Here is a tiny trained network, its code and every weight. The questions are about switching its units off for an input and a class, where a switched-off unit gives its printed mean instead of its output.

import numpy as np


def w(rows, s, z=0):
    codes = np.array(rows[::2]) - 128.0
    scale = np.full(codes.shape[1], s)
    scale[-1] = z or s
    return codes * scale


def norm(h):
    return h / np.sqrt((h * h).mean(-1, keepdims=True) + 1e-5)


def f(y):
    return np.maximum(y, 0)


def log_softmax(a):
    a = a - a.max(-1, keepdims=True)
    return a - np.log(np.exp(a).sum(-1, keepdims=True))


def net(x, mask):
    res = np.array(x, float).reshape(1, 6) / 4 @ E
    u = 0
    for l in range(2):
        y = f(norm(res) @ A[l][:, :-1].T + A[l][:, -1])
        res = res + np.where(mask[u : u + 6], y, B[l][:, -1]) @ B[l][:, :-1]
        u += 6
    return log_softmax(norm(res)[-1] @ U[:, :-1].T + U[:, -1])


A, B = {}, {}
E = w([
[93,157,97,89,152,120,176,105,254,115,134,165],'x0',
[45,144,86,196,94,170,150,160,103,148,193,75],'x1',
[97,94,141,122,167,90,212,82,54,95,140,97],'x2',
[115,160,150,164,86,128,137,113,140,102,81,120],'x3',
[195,111,66,144,100,134,118,22,121,164,118,93],'x4',
[125,157,130,106,120,120,122,112,108,142,144,151],'x5',
],0.0091)
A[0] = w([
[51,133,96,186,108,85,138,147,166,184,178,79,62],'0.n0',
[81,116,85,124,140,142,206,58,221,92,179,146,4],'0.n1',
[96,103,159,149,186,95,238,31,74,58,183,76,77],'0.n2',
[116,134,33,155,54,182,175,140,109,167,148,108,93],'0.n3',
[169,175,97,143,81,252,20,186,186,133,136,138,90],'0.n4',
[233,102,49,172,67,180,199,2,149,211,163,69,2],'0.n5',
],0.0081,0.0049)
B[0] = w([
[54,92,167,74,127,184,100,53,127,124,163,145,186],'0.n0',
[179,155,97,197,146,67,52,141,60,110,122,158,199],'0.n1',
[176,151,139,138,108,131,163,103,206,169,158,81,254],'0.n2',
[161,117,142,114,187,176,70,79,165,61,128,96,199],'0.n3',
[150,156,113,116,142,61,193,103,145,164,164,69,219],'0.n4',
[67,115,156,95,92,148,178,244,101,161,61,208,241],'0.n5',
],0.011,0.0083)
A[1] = w([
[254,94,121,57,104,123,125,129,87,48,81,100,36],'1.n0',
[72,142,38,155,193,48,128,130,202,78,131,217,114],'1.n1',
[205,145,126,6,203,116,180,95,168,41,21,142,53],'1.n2',
[75,156,223,146,174,116,141,234,118,85,213,62,246],'1.n3',
[116,100,226,127,157,86,237,147,129,73,166,162,154],'1.n4',
[195,79,184,205,89,148,153,138,28,114,150,57,106],'1.n5',
],0.0063,0.0012)
B[1] = w([
[96,136,107,182,140,223,112,106,132,55,142,98,181],'1.n0',
[188,56,124,179,99,87,101,145,2,111,102,147,209],'1.n1',
[55,122,132,132,162,245,103,113,105,88,163,40,226],'1.n2',
[115,117,122,97,117,141,128,131,114,108,40,185,254],'1.n3',
[84,140,114,111,53,98,176,116,179,211,90,145,215],'1.n4',
[211,131,61,136,177,68,47,165,134,104,180,163,212],'1.n5',
],0.009,0.0065)
U = w([
[98,116,150,59,65,146,192,214,121,172,42,187,194],'0',
[102,118,167,111,158,254,82,32,138,77,180,77,170],'1',
[230,170,134,113,105,29,194,86,243,220,182,58,134],'2',
[222,125,91,208,135,36,46,135,61,104,140,157,1],'3',
],0.0088,0.00098)

Each question gives the input, the list of numbers given to net, and the class t.
The units are the neurons (one row each of A and B). Each row of codes is followed by its name. A weight is (code - 128) times the scale printed after its matrix; where a second scale follows, it is the last column's (A, B and U).
mask holds one flag per neuron, layer by layer. A switched-off neuron (its flag False) gives its mean, the last column of its row in B, instead of its output. The means were averaged over made-up inputs and are rounded, as every weight is.
A unit's drop is (log p(t) with every unit on - log p(t) with that unit switched off) / (log p(t) with every unit on - log p(t) with every unit switched off).
The circuit of an input: a set's keep is (log p(t) with only the set's units on - log p(t) with every unit switched off) / (log p(t) with every unit on - log p(t) with every unit switched off). Starting from all 12 units, units are removed one at a time, each time the one whose removal leaves the highest keep (on an exact tie, the one counted first), for as long as the keep stays at least 0.8.
units of the circuit, in order: the units of the circuit, biggest drop first
most important unit: the unit with the biggest drop
top k neurons: the k neurons with the biggest drops, biggest first
k most important neurons of layer l: the k neurons of layer l with the biggest drops, biggest first
input [-1,-8,-6,7,-3,-2], class 1: units of the circuit, in order	(1.n2)
input [-7,3,-7,-5,6,-3], class 2: top 4 neurons	(0.n4 0.n1 1.n1 1.n3)
input [-6,-7,7,2,-1,-8], class 1: top 2 neurons	(1.n0 1.n2)
input [3,7,8,8,-3,-5], class 2: top 2 neurons	(0.n2 1.n2)
input [-4,-4,-4,1,1,-6], class 1: top 3 neurons	(0.n2 1.n0 0.n1)
input [8,0,-6,2,4,8], class 3: 2 most important neurons of layer 1	(1.n1 1.n4)
input [-7,5,-3,8,-6,-1], class 3: top 2 neurons	(0.n5 1.n5)
input [-2,-3,-2,2,-2,1], class 1: top 3 neurons	(0.n5 0.n2 1.n2)
input [8,-7,-7,-2,-6,-6], class 3: top 4 neurons	(0.n5 1.n1 0.n2 0.n0)
input [5,7,-6,0,-4,-3], class 1: top 2 neurons	(0.n0 0.n5)
input [-4,2,7,8,8,-1], class 0: 2 most important neurons of layer 0	(0.n5 0.n4)
input [8,3,1,6,-7,3], class 3: units of the circuit, in order	(0.n1 1.n1)
input [-7,6,8,-2,3,8], class 2: 2 most important neurons of layer 1	(1.n1 1.n2)
input [0,4,-7,7,4,8], class 2: most important unit	0.n4
input [6,-4,-1,5,6,2], class 0: top 3 neurons	(0.n5 1.n5 0.n3)
input [-7,4,-3,-1,7,-2], class 0: top 3 neurons	(0.n5 0.n1 1.n1)
input [-3,4,7,-8,-4,-1], class 2: top 2 neurons	(0.n2 0.n5)
input [-7,-7,3,-3,-1,-8], class 1: top 4 neurons	(1.n0 0.n1 1.n2 1.n1)
input [7,4,-3,6,4,-4], class 3: top 2 neurons	(0.n1 1.n1)
input [-5,-4,-3,0,6,8], class 0: most important unit	0.n5
input [7,1,-6,0,-6,6], class 3: units of the circuit, in order	(1.n1 0.n5)
input [7,6,-2,-4,-6,-4], class 3: 2 most important neurons of layer 0	(0.n1 0.n5)
input [-7,6,-8,-8,1,1], class 2: 2 most important neurons of layer 0	(0.n4 0.n1)
input [7,-8,-5,-1,0,5], class 1: 2 most important neurons of layer 0	(0.n5 0.n2)
input [2,-3,7,-6,-1,7], class 2: 2 most important neurons of layer 0	(0.n2 0.n3)
input [1,-6,-8,-1,-1,8], class 2: 2 most important neurons of layer 0	(0.n4 0.n3)
